cols: J R T W
<45>: [14 25  6  9]
<162>: [ 54   4 -39  18]
<97>: [19 25  6  3]
<128>: [-23  59  49 -55]
<77>: [ 12 -48 -41  42]
<83>: [-12 -16   0  13]
<21>: [50 59 49 -2]
<170>: [26 25  6  9]
<174>: [ 50 -11 -16  48]
find: [13 25  7  9] : <45>
find: [19 25  4  4] : <97>
find: [ 54   3 -39  19] : <162>
miss <170>: [ 9  6 26] : [25]
col: [ 19 -23  12 -12  50  26] : J
miss <21>: [-2 59 50] : [49]

cols: Y D K M
<182>: [ 0  5 -2 -4]
<168>: [-28 -12   1   2]
<13>: [ 13  -5   9 -15]
<135>: [ 4 -1 -5 -6]
<87>: [-7 -5  1  5]
<20>: [-7 -5  4 -1]
<122>: [-49  -8 -11  -1]
<8>: [-28   8  -5  16]
<41>: [ 0 -5 -8 -6]
<85>: [ 0 -8  4 -1]
order: [-1 -5 -6  4] : <135>
order: [-7  4 -5 -1] : <20>

cols: G X L U
<60>: [-42  46 -38  -1]
<73>: [ 37 -51  -3  55]
<147>: [-41 -49  26  40]
<14>: [-31  40 -59 -17]
<74>: [-23 -34  21  46]
<104>: [-23  45 -34  21]
find: [-23  44 -35  21] : <104>
col: [ 37 -41 -31 -23 -23] : G
col: [-42  37 -41] : G
find: [-31  40 -59 -17] : <14>
col: [ 21 -34] : L
col: [-42  37 -41 -31 -23] : G
order: [ 46 -23  21 -34] : <74>

cols: N A C S Q P F V E H
<81>: [  6 -11   7  -6  10  -4  -4  -4 -10   3]
<102>: [10  4 -3  0 -9 15 13  1  8 10]
<6>: [  4  -7 -13 -16  10 -10   3 -12 -18 -13]
<69>: [ 18  -8  18  -8  21  14 -30  18  13 -40]
<34>: [-3 14  0 10 -9  8  4 10 15  1]
find: [  5  -5 -12 -16  11 -11   2 -13 -18 -14] : <6>
order: [ 1 15 10  4  8 -9 10  0 14 -3] : <34>
find: [ -3  16   1  10 -10   9   5  10  17   0] : <34>

cols: kazi pode Ritag Zaz tepi ren garus
<78>: [ 46  35 -21  28  37 -17 -14]
<5>: [ 11  19 -14  12   9 -11 -11]
<7>: [ 33 -16  25 -26  28 -27 -10]
<27>: [-26 -10  28 -16 -26  33  25]
miss <5>: [-14  12 -11   9 -11  19] : [11]
order: [-16 -26  33  25 -26 -10  28] : <27>

cols: luno fetul babaz sazoz nugal Fos Navu
<11>: [  3   4   1 -11  15  26  43]
<95>: [-23   4   1 -11  15  26   2]
<51>: [-6  4  1 -7 -1  4  4]
find: [  2   5   1 -11  16  28  43] : <11>
miss <95>: [  2 -23  15  26   4 -11] : [1]
find: [-7  3  1 -6  0  4  5] : <51>
order: [-11   4  26   3  43   1  15] : <11>
miss <11>: [  1  43  15   3  26 -11] : [4]

cols: rok Roli Noli Banit lako tam
<49>: [ 10 -16 -15  12 -21  23]
<76>: [ 7 11 12 28 13 43]
<4>: [  0  31 -16 -26   6  -9]
<94>: [-30 -20   8 -19 -27 -48]
<126>: [ -7  15 -14 -26 -33   6]
<132>: [28 12  7 13 11 44]
<130>: [-15  24 -21 -16  10  12]
order: [ 23 -21  12 -15 -16  10] : <49>
find: [ 6 10 15 27 12 46] : <76>
order: [11 43 28 12  7 13] : <76>
col: [-16  11  31 -20] : Roli

cols: Goga Fomu gigal rere kegod
<157>: [ -6  43 -10  -1  -8]
<31>: [ -2   5 -14 -10 -16]
<75>: [29 10  6 -4  4]
<92>: [-2  2 10  3  7]
<154>: [ 40  16  11 -16  32]
<35>: [-9 40 -3 -4 11]
<164>: [  4  -2 -10 -16 -14]
<150>: [ 7 13 -1 -2  3]
order: [-16 -14   4  -2 -10] : <164>
miss <75>: [ 6 10 29 -4] : [4]
find: [-1  2  9  3  7] : <92>
col: [-2 40 -9  4] : Goga
col: [16 40 -2 13] : Fomu
miss <92>: [ 2 10 -2  3] : [7]

cols: pulod dalet gaku meru dibet Pimeb mamol kana zeven kip
<120>: [ -7  29  -8  -3 -19  33 -43   1 -44  -6]
<119>: [-22   5  17   7 -18  14  30  -2  -6   1]
<3>: [  7   1  -2  17  14 -18  -7 -22  30   5]
order: [-18  -7 -22  30   5   7   1  -2  17  14] : <3>
miss <120>: [  1  33  -3  -6  -8 -19 -43  29  -7] : [-44]
col: [-3  7] : meru
find: [  8   0  -2  17  14 -19  -8 -22  31   7] : <3>
col: [-44  -6] : zeven

cols: Zuv sovam buti fid rided
<53>: [ -6 -17  10  12  18]
<177>: [-14 -55   3 -17  18]
<98>: [-13 -45   6 -10  19]
<68>: [-11 -37   7  -5  19]
<107>: [-12 -48   5 -11  19]
<146>: [-13 -53   4 -16  19]
<113>: [-10 -32   6   0  19]
<65>: [-10 -13  18   6 -45]
<67>: [-12 -43   7  -8  18]
find: [-10 -32   6   0  19] : <113>
order: [ 19  -5   7 -37 -11] : <68>
order: [-45 -13 -10   6  19] : <98>
col: [ 7  5  4  6 18] : buti
order: [ 10 -17  -6  18  12] : <53>

cols: sot Mogi nika depo Rure simeb gil rakad
<123>: [ 39   3  16   1   8 -26  15  -6]
<116>: [ 43  -2 -37   1 -32 -38 -20  21]
<79>: [  4   1  -6 -26   8  15  16  39]
find: [ 39   3  16   1   8 -26  14  -7] : <123>
col: [ 16 -37] : nika
col: [21 39] : rakad
miss <116>: [ 43  21 -20  -2 -38   1 -32] : [-37]
find: [ 43  -3 -37   2 -32 -38 -20  20] : <116>
order: [ -6  39   3  16   1   8 -26  15] : <123>

cols: Teten sugu zeso Pimab rifa Palu gazav savar
<36>: [ 1 -1  0 -1  1  0  0  0]
<19>: [-30 -34 -48 -28   5 -24   7  -8]
<175>: [ 11   1  14 -12   6  -2  11  13]
<137>: [  0 -12 -11  -7 -15   9 -15 -19]
<56>: [ 3 -3 -3 -3  2  0 -2 -3]
<90>: [-1  0  0  0  1 -1  1  1]
<55>: [29  2 17 10 -2 15  2 16]
<108>: [-28  23   3  23   9 -26   4  11]
<140>: [-15  21  13  13  18 -25  17  23]
<48>: [ -2   5 -12 -14   4 -10  12  12]
miss <48>: [-14  12 -10 -12   5  12  -2] : [4]
col: [ -1  29 -28 -15  -2] : Teten
col: [23 21  5] : sugu
find: [30  2 18 10 -2 14  2 16] : <55>
order: [ 1  1 -1  1  0  0  0 -1] : <90>
find: [ -1   6 -12 -16   4  -9  12  13] : <48>
col: [-12  -7  -3   0  10  23  13] : Pimab

cols: luduz sok bimo Sisi mul disat dar
<117>: [ 24  18  38 -11 -20 -44   2]
<109>: [ -4 -16  12  -4  -8   7  15]
<101>: [ 15   7  -5  -8 -16  -4  12]
<88>: [ 17   7 -23 -31 -11 -26   1]
<100>: [ 24  18  38 -43 -20 -44   8]
miss <100>: [-20 -43  18   8  38  24] : [-44]
order: [ 12  -4 -16  -8  -5   7  15] : <101>

cols: mupev zim rofov bag fudiv diteg Sil zanom
<169>: [ 2  8 -8 -3  1  2 -5  1]
<37>: [ 0  2  3  1 -1 -3  0  1]
<127>: [-12   2  26  16  -8 -25 -13 -11]
<105>: [ 2 -6 -1 -2 -2  0 -4 -4]
<82>: [ 0 -6 -1  2 -4 -2 -4 -1]
<158>: [  6  10 -19 -15   8  10 -17   3]
<59>: [-2 -1 -1 -2 -1 -1  1  0]
<143>: [ 20 -56 -20   4  10  45 -22 -23]
miss <127>: [-13 -25 -12  26  16  -8   2] : [-11]
find: [ 1 10 -9 -1  0  1 -5  2] : <169>
find: [  5  10 -20 -16  10  10 -16   3] : <158>
order: [-4 -4  0 -2 -2 -1 -6  2] : <105>
col: [ -6  10  -1 -56] : zim
miss <59>: [-1  1 -1 -2 -2 -1 -1] : [0]

cols: gozu zota Zenu zura kalo Vilor Taru Zuf ger dasi
<103>: [  2  30 -10  37  -7  26  41 -46 -30 -30]
<144>: [  2 -15   3  -8  -9  17   9  42  -2  46]
<38>: [ 51  -2  34 -16 -51  -9  29 -12 -42   4]
<64>: [ 16  49 -20  24   9  -6  27  19 -21   0]
<115>: [  3  29  25  -4 -15 -26  59  19  -2  10]
<2>: [ -9 -16 -44  29  24  14 -12  29 -54  34]
<151>: [ -4 -14 -29  23   2  45 -10   6 -27  21]
miss <144>: [ 17   3  42  -9 -15   2   9  46  -2] : [-8]
col: [ -2  49  29 -16 -14] : zota
miss <64>: [ 49  27  -6  24   9 -20   0  19  16] : [-21]
col: [19 29  6] : Zuf
col: [-46  42 -12  19] : Zuf

cols: kevik gubu Basas Tuluf gere faf bemem Vudel
<111>: [ -1  -4 -49  -8  58  43  24  40]
<54>: [-39  33  27 -60  44 -58  53 -54]
<32>: [ 11 -20 -14  -1   8  47  38 -58]
<80>: [ 56 -48  50  25  47 -50  26  47]
<29>: [ 59 -35 -55 -23  -1  43 -29  52]
<10>: [-34 -51 -17 -30 -29 -24 -18  26]
<91>: [-54  -7 -41  40 -47 -41 -29   4]
<171>: [-34 -51 -17 -30 -29 -24 -18   7]
<50>: [-54  -7 -41  40 -47 -41 -29   0]
miss <10>: [-34 -51 -17 -24 -29 -30 -18] : [26]
order: [  0 -29 -41 -47  40 -41  -7 -54] : <50>
col: [-54 -58  47  52  26   4] : Vudel
col: [-39  11] : kevik
col: [-51  -7 -51  -7] : gubu
col: [ 50 -55] : Basas
find: [-34 -51 -16 -29 -29 -25 -18  25] : <10>

cols: pudon Belok seduk nafi Rog Zipo vom
<110>: [ 37  -3 -24  -5   8  17  36]
<25>: [-8 -1 42  4 13 18 22]
<46>: [-10   1  -3   4 -12 -15 -61]
miss <110>: [ -5  17 -24  36   8  -3] : [37]
find: [-10   3  -3   4 -12 -15 -61] : <46>
find: [-7  0 42  5 13 19 20] : <25>
order: [-8 -1  4 13 18 22 42] : <25>

cols: Diviz ligol reged dib binan veza mos ruren
<47>: [ 10   2  -8  -1   6 -10  -5 -14]
<84>: [ 10  -4 -55  -5 -13   2  -3  11]
<72>: [ -5   6  -1 -14  10  -7  -8   2]
find: [ -5   7  -1 -14  11  -6  -8   2] : <72>
order: [-14  -7   6   2  -1  10  -5  -8] : <72>
find: [ 10  -4 -56  -6 -12   4  -3  10] : <84>
col: [-1 -5] : dib
miss <72>: [ -5   2  10 -14   6  -1  -8] : [-7]

cols: vete ruze Lazod guv nela
<121>: [-1 10  0  1 62]
<16>: [ 1 -1 61  0 10]
<58>: [ -4 -11  -9   7 -11]
order: [-1  0  1 10 61] : <16>
find: [-1  1 59 -2  8] : <16>

cols: bufo Disi renum Simu Nop
<181>: [ 2  1 28  0 -1]
<167>: [-1 -1  0  1 -2]
<189>: [-1  1  0  1 -2]
<155>: [-1  0  0  0  0]
<28>: [46 -3  6 -6 45]
<161>: [-9 -4 -6 -3 -5]
<149>: [-9  2 13  3 -6]
<185>: [18 -3  6 -3 36]
<136>: [ 1  3 52  7  2]
find: [-9  2 14  3 -6] : <149>
miss <28>: [-3 45  6 -6] : [46]
find: [-9 -3 -6 -3 -5] : <161>

cols: damag sulak dagu fevo Botaf
<139>: [-58  -1  -9  13 -16]
<99>: [-23  17  23 -39   7]
<26>: [ 31  20 -35 -19  33]
<30>: [-16  -9  12 -58  -1]
<163>: [-23  17  23 -48   7]
<112>: [  3  34  13 -36  20]
<44>: [-15 -21   1 -48   3]
col: [ 17  20  -9  17  34 -21] : sulak
order: [-58 -16  -9  -1  12] : <30>
find: [-14 -21   1 -47   3] : <44>
find: [ 30  19 -34 -16  34] : <26>

cols: lebo nekor vome ladul
<159>: [ 0  1  4 12]
<187>: [15  0 11 22]
<183>: [-5 25  6  5]
<152>: [ 28 -19  16  32]
<176>: [ 5 16  1 13]
<133>: [-54  17 -22  55]
<186>: [14 15  4 11]
<194>: [-10  -6 -17 -19]
<138>: [-13  14  -9  -8]
<125>: [ -2   2   7 -50]
col: [  4  11   6  16   1 -22   4 -17] : vome
miss <159>: [12  4  0] : [1]
miss <186>: [ 4 15 11] : [14]
miss <187>: [ 0 11 15] : [22]

cols: zusin bam Nif rozav vuvuk Beme
<52>: [ 9  0 -2 15  1  2]
<129>: [ 0  0  1 -2  3 -5]
<66>: [ 18 -13  -3  35 -37  -6]
<86>: [ 19  12 -10 -18  -3   2]
<93>: [ -2   9 -10  12  18 -40]
<43>: [ -3 -38  35 -13  -6  18]
<190>: [-30 -19   0  25   1 -32]
<42>: [ 30 -37 -33 -23 -55   4]
<166>: [ -3 -38   4 -13  -6  18]
<9>: [ 7 -2  2 -3  5 -1]
find: [ -2 -38   4 -16  -4  16] : <166>
col: [ -6   2 -40  18 -32] : Beme
miss <190>: [-30 -32  25   0 -19] : [1]
find: [ 0 -1  1 -1  2 -3] : <129>
find: [10  0 -3 15  1  2] : <52>
order: [ 18  -6 -13  35 -38  -3] : <43>
find: [ 8 -2  1 -1  5 -1] : <9>

cols: lini Pafid Vimud roruv fem bak ril
<12>: [-13  10  38 -50 -51 -48 -22]
<148>: [-1 -2  0  1  0 -3 -2]
<89>: [ 27   1  27  17   1 -18 -52]
<71>: [ -8  -9 -12 -12  -3  -2  -9]
<15>: [-12  -9  -3  -9 -12  -3  -8]
<39>: [  9 -22 -16 -52 -43  -4  45]
<145>: [  1 -52   0  27  27 -18  17]
col: [-13  -1  27] : lini
order: [-18 -52  27   1  27  17   1] : <89>
order: [ -9  -8  -9 -12 -12  -3  -2] : <71>
miss <12>: [-50 -22 -51  38 -48  10] : [-13]

cols: piru fise bugip zeg
<57>: [-29  18 -12 -11]
<62>: [-46  59 -32 -19]
<24>: [-46  58 -32 -19]
col: [-12 -32] : bugip
order: [-32 -19 -46  58] : <24>
miss <24>: [ 58 -19 -46] : [-32]

cols: labob mupe lofi peb rir
<142>: [ 37 -13 -14 -33  23]
<18>: [46  0 -6  0 -4]
<141>: [ 26   2   0 -27  35]
<17>: [-31  16 -11 -23  27]
<96>: [ 16 -24 -11  27 -31]
col: [ 46  26 -31  16] : labob
order: [-31 -24 -11  16  27] : <96>

cols: Fuf tof buv doru
<23>: [-14  40 -30  39]
<118>: [-38   7 -15 -45]
<70>: [-33  -4 -39  15]
<40>: [-33  -4  -4 -51]
<33>: [-21  40 -30  39]
find: [-21  37 -30  39] : <33>
order: [-30 -21  39  40] : <33>

